Below are the code and all the weights of a small trained network. Each question names an input and a target symbol and asks about switching units off, where a switched-off unit gives its printed mean instead of its output.

import numpy as np


def w(rows, s, z=0):
    codes = np.array(rows[::2]) - 128.0
    scale = np.full(codes.shape[1], s)
    scale[-1] = z or s
    return codes * scale


def norm(h):
    return h / np.sqrt((h * h).mean(-1, keepdims=True) + 1e-5)


def f(y):
    return np.maximum(y, 0)


def softmax(a):
    e = np.exp(a - a.max(-1, keepdims=True))
    return e / e.sum(-1, keepdims=True)


def log_softmax(a):
    a = a - a.max(-1, keepdims=True)
    return a - np.log(np.exp(a).sum(-1, keepdims=True))


def net(x, mask):
    ids = ['ΛΠΩαζθμστ'.index(c) for c in x.split()]
    T = len(ids)
    res = E[ids] + P[:T]
    q, k, v = (norm(res) @ M[0].T for M in (Q, K, V))
    z = softmax(np.where(np.tri(T) > 0, q @ k.T / 3**0.5, -1e9)) @ v
    res = res + np.where(mask[0], z, O[0][:, -1]) @ O[0][:, :-1]
    y = f(norm(res) @ A[0][:, :-1].T + A[0][:, -1])
    res = res + np.where(mask[1:13], y, B[0][:, -1]) @ B[0][:, :-1]
    return log_softmax(norm(res)[-1] @ U[:, :-1].T + U[:, -1])


Q, K, V, O, A, B = {}, {}, {}, {}, {}, {}
E = w([
[123,109,126,91],'Λ',
[203,111,70,112],'Π',
[227,177,182,217],'Ω',
[81,179,152,170],'α',
[134,116,190,185],'ζ',
[4,138,117,146],'θ',
[159,158,52,137],'μ',
[85,87,137,58],'σ',
[120,94,141,206],'τ',
],0.015)
P = w([
[176,230,110,117],'0',
[156,111,181,110],'1',
[126,14,31,254],'2',
[148,212,120,115],'3',
[167,114,171,110],'4',
[147,59,35,202],'5',
[136,199,133,109],'6',
[135,106,192,107],'7',
[137,56,61,199],'8',
[129,176,148,117],'9',
[132,105,194,98],'10',
[132,57,74,187],'11',
],0.013)
Q[0] = w([
[244,41,144,2],'H0',
[33,104,237,110],'H0',
[15,121,153,83],'H0',
],0.0071)
K[0] = w([
[185,93,77,128],'H0',
[2,46,199,111],'H0',
[58,115,98,79],'H0',
],0.008)
V[0] = w([
[100,111,2,52],'H0',
[64,183,136,193],'H0',
[41,73,100,67],'H0',
],0.007)
O[0] = w([
[152,120,103,242,3],'H0',
[84,244,81,254,209],'H0',
[145,180,59,81,19],'H0',
],0.006,0.0037)
A[0] = w([
[180,194,67,175,209],'N0',
[116,178,103,79,145],'N1',
[86,146,181,154,100],'N2',
[120,95,111,114,118],'N3',
[125,117,117,189,82],'N4',
[109,58,70,105,187],'N5',
[174,5,150,163,253],'N6',
[122,49,81,121,181],'N7',
[113,135,103,96,175],'N8',
[117,133,116,142,80],'N9',
[178,126,178,115,170],'N10',
[193,31,170,88,136],'N11',
],0.017,0.0069)
B[0] = w([
[131,55,123,130,223],'N0',
[210,124,172,112,165],'N1',
[136,187,100,104,187],'N2',
[117,128,115,141,143],'N3',
[75,65,93,73,163],'N4',
[216,220,119,204,181],'N5',
[177,247,112,138,249],'N6',
[184,154,175,157,185],'N7',
[96,152,154,132,152],'N8',
[122,127,121,122,133],'N9',
[30,136,125,85,183],'N10',
[58,219,124,76,194],'N11',
],0.012)
U = w([
[110,103,78,80,197],'Λ',
[160,128,72,2,62],'Π',
[108,150,135,55,29],'Ω',
[190,147,171,215,118],'α',
[190,107,112,150,254],'ζ',
[117,141,87,124,148],'θ',
[132,107,224,140,80],'μ',
[195,114,181,59,33],'σ',
[158,93,162,34,90],'τ',
],0.015,0.005)

Each question gives the input, a string of symbols that net reads in full, and the target symbol t.
The units are the heads (3 rows each of Q, K, V and O) and the neurons (one row each of A and B). Each row of codes is followed by its name. A weight is (code - 128) times the scale printed after its matrix; where a second scale follows, it is the last column's (O, A, B and U).
mask holds one flag per unit, heads first, then neurons. A switched-off unit (its flag False) gives its mean, the last column of its rows in O or B, instead of its output. The means were averaged over made-up inputs and are rounded, as every weight is.
A unit's drop is (log p(t) with every unit on - log p(t) with that unit switched off) / (log p(t) with every unit on - log p(t) with every unit switched off).
The circuit of an input: a set's keep is (log p(t) with only the set's units on - log p(t) with every unit switched off) / (log p(t) with every unit on - log p(t) with every unit switched off). Starting from the 12 units with the biggest drops (on a tie, the unit counted first), units are removed one at a time, each time the one whose removal leaves the highest keep (on an exact tie, the one counted first), for as long as the keep stays at least 0.8.
circuit, biggest first: the units of the circuit, biggest drop first
top k neurons: the k neurons with the biggest drops, biggest first
drop of u: that unit's drop, to one decimal
input α α Ω Π, target Π: circuit, biggest first -> N0, N5
input σ σ α Λ, target τ: top 4 neurons -> N6, N5, N7, N0
input σ Ω Ω Ω, target μ: top 3 neurons -> N6, N11, N10
input Λ α Λ α α Ω Ω α θ, target α: circuit, biggest first -> N11, N7
input τ α ζ ζ, target Ω: circuit, biggest first -> N5, N6, N7
input ζ μ μ α Λ ζ τ Λ Ω Π α σ, target α: top 2 neurons -> N5, N7
input ζ α Ω α Ω τ Λ α Π σ Ω μ, target α: top neuron -> N7
input Ω ζ Λ τ, target Λ: top 3 neurons -> N6, N5, N7
input Ω Λ α ζ, target Ω: top 3 neurons -> N6, N5, N10
input θ Π ζ Λ, target τ: top 3 neurons -> N6, N1, N5
input Λ σ Π α α α Λ, target σ: top 4 neurons -> N1, N11, N6, N4
input μ Ω ζ Ω α Π, target α: top 2 neurons -> N7, N5
input θ α σ α α Ω Ω μ Λ, target α: drop of H0 -> -0.1
input Ω ζ θ, target α: drop of N5 -> 0.1
input α σ Π θ θ Π σ α Π Ω, target μ: drop of N0 -> 0.4
input α θ Λ α Ω Λ σ α α, target Λ: top neuron -> N4
